Below are the code and all the weights of a small trained network. Each question names an input and a target symbol and asks about switching units off, where a switched-off unit gives its printed mean instead of its output.

import numpy as np


def w(rows, s, z=0):
    codes = np.array(rows[::2]) - 128.0
    scale = np.full(codes.shape[1], s)
    scale[-1] = z or s
    return codes * scale


def f(y):
    return y / 2 * (1 + np.tanh(0.7978845608 * (y + 0.044715 * y**3)))


def softmax(a):
    e = np.exp(a - a.max(-1, keepdims=True))
    return e / e.sum(-1, keepdims=True)


def log_softmax(a):
    a = a - a.max(-1, keepdims=True)
    return a - np.log(np.exp(a).sum(-1, keepdims=True))


def net(x, mask):
    ids = ['βδεζηθλπτψ'.index(c) for c in x.split()]
    T = len(ids)
    res = E[ids] + P[:T]
    u = 0
    for l in range(2):
        r = res
        for j in range(2):
            rows = slice(3 * j, 3 * j + 3)
            q, k, v = (r @ M[l][rows].T for M in (Q, K, V))
            z = softmax(np.where(np.tri(T) > 0, q @ k.T / 3**0.5, -1e9)) @ v
            o = O[l][rows]
            res = res + np.where(mask[u + j], z, o[:, -1]) @ o[:, :-1]
        u += 2
        y = f(res @ A[l][:, :-1].T + A[l][:, -1])
        res = res + np.where(mask[u : u + 4], y, B[l][:, -1]) @ B[l][:, :-1]
        u += 4
    return log_softmax(res[-1] @ U[:, :-1].T + U[:, -1])


Q, K, V, O, A, B = {}, {}, {}, {}, {}, {}
E = w([
[151,177,150,102],'β',
[127,98,123,4],'δ',
[180,116,141,184],'ε',
[135,253,142,200],'ζ',
[199,62,213,159],'η',
[64,122,129,117],'θ',
[33,126,80,113],'λ',
[214,86,130,78],'π',
[109,32,145,234],'τ',
[56,229,146,156],'ψ',
],0.014)
P = w([
[211,101,3,188],'0',
[96,104,121,104],'1',
[102,116,132,109],'2',
[112,118,148,100],'3',
[112,135,147,112],'4',
[121,136,135,112],'5',
[112,145,148,111],'6',
[111,142,156,107],'7',
[123,130,166,103],'8',
[138,140,185,106],'9',
[132,142,185,100],'10',
[129,148,135,121],'11',
[138,142,208,96],'12',
],0.0058)
Q[0] = w([
[168,179,153,103],'L0H1',
[49,98,102,243],'L0H1',
[9,90,43,36],'L0H1',
[129,109,176,109],'L0H2',
[187,91,35,177],'L0H2',
[133,167,40,159],'L0H2',
],0.012)
K[0] = w([
[144,182,99,144],'L0H1',
[124,67,134,72],'L0H1',
[110,146,252,112],'L0H1',
[163,129,161,139],'L0H2',
[115,164,39,143],'L0H2',
[67,113,98,109],'L0H2',
],0.018)
V[0] = w([
[126,126,77,70],'L0H1',
[81,133,95,123],'L0H1',
[125,175,25,157],'L0H1',
[93,90,75,106],'L0H2',
[88,85,49,86],'L0H2',
[106,60,2,185],'L0H2',
],0.0081)
O[0] = w([
[119,113,207,150,71],'L0H1',
[119,190,109,167,38],'L0H1',
[206,223,173,128,219],'L0H1',
[117,117,208,82,45],'L0H2',
[118,90,238,70,5],'L0H2',
[217,124,254,118,195],'L0H2',
],0.0067,0.0021)
A[0] = w([
[28,134,137,104,207],'L0N1',
[118,129,145,254,166],'L0N2',
[151,231,98,34,95],'L0N3',
[54,173,186,192,4],'L0N4',
],0.012,0.003)
B[0] = w([
[186,158,185,179,145],'L0N1',
[103,157,184,154,254],'L0N2',
[85,133,76,168,173],'L0N3',
[123,73,3,81,145],'L0N4',
],0.014,0.0066)
Q[1] = w([
[105,92,64,88],'L1H1',
[87,144,173,144],'L1H1',
[11,83,90,108],'L1H1',
[121,85,124,128],'L1H2',
[254,184,112,130],'L1H2',
[140,126,206,218],'L1H2',
],0.021)
K[1] = w([
[80,151,120,73],'L1H1',
[109,105,144,180],'L1H1',
[12,125,118,139],'L1H1',
[125,93,154,123],'L1H2',
[255,139,58,120],'L1H2',
[161,179,201,180],'L1H2',
],0.022)
V[1] = w([
[209,32,82,189],'L1H1',
[25,106,208,197],'L1H1',
[140,253,174,84],'L1H1',
[195,121,191,85],'L1H2',
[70,95,165,82],'L1H2',
[44,158,162,82],'L1H2',
],0.012)
O[1] = w([
[82,216,152,24,255],'L1H1',
[26,2,83,37,184],'L1H1',
[224,70,35,238,150],'L1H1',
[159,108,52,200,175],'L1H2',
[48,141,63,146,5],'L1H2',
[6,170,136,127,14],'L1H2',
],0.0088,0.007)
A[1] = w([
[173,144,140,170,252],'L1N1',
[207,156,82,78,151],'L1N2',
[105,69,113,155,136],'L1N3',
[108,70,162,250,216],'L1N4',
],0.014,0.0037)
B[1] = w([
[185,169,58,111,249],'L1N1',
[53,39,145,105,241],'L1N2',
[205,143,120,249,171],'L1N3',
[4,157,162,84,183],'L1N4',
],0.013,0.019)
U = w([
[216,96,125,201,3],'β',
[56,179,46,128,3],'δ',
[113,142,110,138,117],'ε',
[94,147,124,118,140],'ζ',
[120,130,172,122,108],'η',
[206,90,253,120,93],'θ',
[195,193,142,150,147],'λ',
[108,73,40,25,213],'π',
[84,78,214,159,138],'τ',
[81,142,215,54,53],'ψ',
],0.0055,0.0037)

Each question gives the input, a string of symbols that net reads in full, and the target symbol t.
The units are the heads (3 rows each of Q, K, V and O) and the neurons (one row each of A and B). Each row of codes is followed by its name. A weight is (code - 128) times the scale printed after its matrix; where a second scale follows, it is the last column's (O, A, B and U).
mask holds one flag per unit, layer by layer, with each layer's heads first. A switched-off unit (its flag False) gives its mean, the last column of its rows in O or B, instead of its output. The means were averaged over made-up inputs and are rounded, as every weight is.
A unit's drop is (log p(t) with every unit on - log p(t) with that unit switched off) / (log p(t) with every unit on - log p(t) with every unit switched off).
The circuit of an input: a set's keep is (log p(t) with only the set's units on - log p(t) with every unit switched off) / (log p(t) with every unit on - log p(t) with every unit switched off). Starting from all 12 units, units are removed one at a time, each time the one whose removal leaves the highest keep (on an exact tie, the one counted first), for as long as the keep stays at least 0.8.
circuit, biggest first: the units of the circuit, biggest drop first
top k neurons in layer l: the k neurons of layer l with the biggest drops, biggest first
which heads matter: for each layer, one digit per head in row order, 1 if its drop is at least 0.15 and else 0, layers parted by /
input δ τ π η δ ε ε ε ε, target τ: which heads matter => 10 / 10
input ε ε λ τ β τ η, target π: which heads matter => 11 / 11
input ε ε ε ζ, target δ: which heads matter => 01 / 10
input ε π θ τ ε ε τ η τ δ ζ, target π: which heads matter => 10 / 11
input π δ ε δ ε, target λ: circuit, biggest first => (L1H1; L0N2)
input ζ ε ε ε, target θ: circuit, biggest first => (L1H2; L0N3; L0H1)
input π π δ ε ε ε π ε ε π ζ ζ β, target δ: circuit, biggest first => (L0N3; L0H2; L1H1; L1N4)
input ε τ π ε η δ, target ψ: circuit, biggest first => (L1N1; L1H1; L0N2; L0H1)
input ζ τ λ ε ε ε, target θ: circuit, biggest first => (L1H2; L0H2)
input ζ δ ε τ θ, target θ: top 2 neurons in layer 1 => (L1N4; L1N2)
input δ ε δ ε, target τ: top 2 neurons in layer 1 => (L1N1; L1N4)
input ζ τ π η, target θ: top 2 neurons in layer 0 => (L0N3; L0N4)
input π π π τ β τ η ε τ π η λ, target λ: top 3 neurons in layer 0 => (L0N1; L0N3; L0N2)
input η ζ ε λ ε λ, target ψ: top 2 neurons in layer 1 => (L1N1; L1N3)
input δ η λ, target τ: which heads matter => 11 / 10
input π π τ τ π ζ ε η, target λ: top 2 neurons in layer 1 => (L1N2; L1N4)
input ζ ε ε λ, target θ: which heads matter => 00 / 01
input π λ ε η ε η δ, target ψ: which heads matter => 11 / 11
input λ ε ε β τ ε π θ, target δ: top 2 neurons in layer 0 => (L0N1; L0N3)
input λ β ε, target δ: top 3 neurons in layer 1 => (L1N4; L1N1; L1N2)
input η π π ψ ε π ε ε, target ψ: top neuron in layer 0 => (L0N4)
input η ζ ζ δ π ε π θ, target ψ: which heads matter => 10 / 10
input τ β ζ η, target β: top neuron in layer 0 => (L0N2)
input δ τ ε ε ζ τ τ η ε η π λ, target τ: which heads matter => 10 / 10
input ε π ε π τ ζ η ε π ε ε ε τ, target τ: top neuron in layer 1 => (L1N3)
